Below are the code and all the weights of a small trained network. Each question names an input and a class and asks about switching units off, where a switched-off unit gives its printed mean instead of its output.

import numpy as np


def w(rows, s, z=0):
    codes = np.array(rows[::2]) - 128.0
    scale = np.full(codes.shape[1], s)
    scale[-1] = z or s
    return codes * scale


def norm(h):
    return h / np.sqrt((h * h).mean(-1, keepdims=True) + 1e-5)


def f(y):
    return np.maximum(y, 0)


def log_softmax(a):
    a = a - a.max(-1, keepdims=True)
    return a - np.log(np.exp(a).sum(-1, keepdims=True))


def net(x, mask):
    res = np.array(x, float).reshape(1, 5) / 4 @ E
    u = 0
    for l in range(3):
        y = f(norm(res) @ A[l][:, :-1].T + A[l][:, -1])
        res = res + np.where(mask[u : u + 7], y, B[l][:, -1]) @ B[l][:, :-1]
        u += 7
    return log_softmax(norm(res)[-1] @ U[:, :-1].T + U[:, -1])


A, B = {}, {}
E = w([
[109,123,80,2,122,24,137,130,205],'x0',
[148,114,143,172,202,126,169,126,210],'x1',
[116,158,13,210,107,78,132,101,122],'x2',
[174,110,162,120,167,55,127,56,67],'x3',
[89,179,84,73,195,199,183,55,98],'x4',
],0.0071)
A[0] = w([
[234,122,195,114,129,33,170,30,63,43],'0.n0',
[1,178,105,52,183,213,214,56,79,11],'0.n1',
[70,155,90,116,41,237,160,201,216,2],'0.n2',
[129,104,88,59,162,73,79,93,227,66],'0.n3',
[41,135,86,84,191,179,214,53,85,14],'0.n4',
[141,64,205,15,163,179,155,191,94,22],'0.n5',
[84,115,90,36,15,161,68,127,4,5],'0.n6',
],0.0055,0.0086)
B[0] = w([
[66,105,96,121,166,162,69,178,142,219],'0.n0',
[219,152,114,111,128,143,86,127,153,253],'0.n1',
[55,99,90,128,200,147,37,148,139,192],'0.n2',
[119,136,122,103,103,155,162,159,77,251],'0.n3',
[221,174,89,123,125,147,93,138,136,205],'0.n4',
[91,204,163,165,73,111,104,30,180,187],'0.n5',
[105,244,185,148,143,34,135,195,59,188],'0.n6',
],0.011,0.0024)
A[1] = w([
[156,91,129,125,167,66,105,75,67,60],'1.n0',
[106,153,5,187,100,95,147,83,112,2],'1.n1',
[114,168,110,51,107,114,91,116,162,112],'1.n2',
[169,71,121,159,227,144,227,112,254,47],'1.n3',
[177,87,155,97,196,64,114,46,60,68],'1.n4',
[130,111,130,159,143,172,136,114,119,96],'1.n5',
[86,111,106,107,176,152,86,140,107,79],'1.n6',
],0.0084,0.0075)
B[1] = w([
[93,137,99,144,143,169,102,177,173,163],'1.n0',
[92,161,255,147,112,110,104,17,205,201],'1.n1',
[122,88,116,186,158,145,190,111,94,253],'1.n2',
[114,223,158,107,101,65,97,183,6,226],'1.n3',
[69,139,81,125,139,199,106,195,179,194],'1.n4',
[115,118,103,95,125,125,150,123,88,162],'1.n5',
[123,86,132,185,128,115,111,140,170,160],'1.n6',
],0.0092,0.0043)
A[2] = w([
[221,34,156,167,39,65,66,199,164,2],'2.n0',
[126,113,255,49,129,197,142,119,151,76],'2.n1',
[164,120,142,177,104,193,168,74,79,58],'2.n2',
[77,118,101,154,145,167,111,138,132,103],'2.n3',
[159,111,122,137,94,133,151,130,139,30],'2.n4',
[114,97,81,34,108,71,236,105,155,43],'2.n5',
[141,98,153,197,128,211,137,114,42,65],'2.n6',
],0.0087,0.0059)
B[2] = w([
[210,212,76,52,213,236,160,50,112,236],'2.n0',
[107,159,64,249,82,51,93,48,168,248],'2.n1',
[156,49,149,46,105,76,168,131,148,192],'2.n2',
[125,66,158,82,138,104,87,134,161,226],'2.n3',
[132,150,107,146,117,142,133,106,116,128],'2.n4',
[163,2,203,158,95,171,195,167,91,248],'2.n5',
[109,50,108,51,113,66,221,166,158,251],'2.n6',
],0.0082,0.0034)
U = w([
[248,169,79,76,161,216,140,80,130,183],'0',
[122,21,142,100,98,107,218,154,113,254],'1',
[94,152,172,196,88,85,91,31,192,80],'2',
[47,92,80,122,187,169,36,202,160,61],'3',
[125,212,165,123,119,71,124,203,20,94],'4',
],0.017,0.001)

Each question gives the input, the list of numbers given to net, and the class t.
The units are the neurons (one row each of A and B). Each row of codes is followed by its name. A weight is (code - 128) times the scale printed after its matrix; where a second scale follows, it is the last column's (A, B and U).
mask holds one flag per neuron, layer by layer. A switched-off neuron (its flag False) gives its mean, the last column of its row in B, instead of its output. The means were averaged over made-up inputs and are rounded, as every weight is.
A unit's drop is (log p(t) with every unit on - log p(t) with that unit switched off) / (log p(t) with every unit on - log p(t) with every unit switched off).
The circuit of an input: a set's keep is (log p(t) with only the set's units on - log p(t) with every unit switched off) / (log p(t) with every unit on - log p(t) with every unit switched off). Starting from the 12 units with the biggest drops (on a tie, the unit counted first), units are removed one at a time, each time the one whose removal leaves the highest keep (on an exact tie, the one counted first), for as long as the keep stays at least 0.8.
circuit, biggest first: the units of the circuit, biggest drop first
most important unit: the unit with the biggest drop
k most important neurons: the k neurons with the biggest drops, biggest first
k most important neurons of layer l: the k neurons of layer l with the biggest drops, biggest first
drop of u: that unit's drop, to one decimal
input [-8,-3,6,0,-5], class 1: most important unit : 2.n6
input [6,7,-7,-3,-4], class 2: 2 most important neurons of layer 2 : [2.n1, 2.n6]
input [8,-4,7,-1,-8], class 0: 2 most important neurons : [2.n0, 2.n6]
input [3,5,-5,6,0], class 3: 2 most important neurons : [1.n4, 1.n1]
input [5,0,-7,-3,-7], class 0: 2 most important neurons : [2.n0, 1.n1]
input [7,3,-5,1,6], class 1: 4 most important neurons : [2.n5, 1.n2, 2.n0, 0.n3]
input [3,-5,7,1,-6], class 2: 3 most important neurons : [1.n1, 0.n1, 0.n4]
input [-7,3,-8,-7,1], class 2: 3 most important neurons : [2.n1, 1.n2, 0.n5]
input [7,-6,-8,0,7], class 2: 3 most important neurons : [0.n5, 2.n1, 2.n0]
input [7,-7,2,-3,-8], class 0: 2 most important neurons : [2.n0, 1.n3]
input [-2,4,-5,1,-4], class 2: 4 most important neurons : [2.n1, 0.n5, 0.n1, 0.n4]
input [-1,-7,8,-1,3], class 2: 2 most important neurons of layer 1 : [1.n1, 1.n3]
input [-1,-6,-5,-5,2], class 4: 2 most important neurons of layer 0 : [0.n6, 0.n0]
input [3,1,5,-4,-4], class 2: 2 most important neurons : [1.n1, 0.n1]
input [-6,-3,7,5,5], class 2: most important neuron of layer 0 : [0.n3]
input [-7,-2,2,-1,-7], class 0: 2 most important neurons : [2.n0, 1.n2]
input [-6,-6,1,-7,-7], class 0: 3 most important neurons of layer 1 : [1.n2, 1.n4, 1.n3]
input [-4,-4,-4,2,-5], class 0: 2 most important neurons : [2.n0, 1.n2]
input [0,-3,4,8,-7], class 3: 2 most important neurons of layer 1 : [1.n0, 1.n4]
input [7,4,4,3,5], class 1: circuit, biggest first : [2.n5]
input [-1,-3,-3,-4,-8], class 0: drop of 2.n0 : 0.8
input [-6,1,2,-3,-3], class 1: drop of 0.n6 : 0.0
input [3,8,4,1,4], class 4: drop of 1.n3 : 1.0
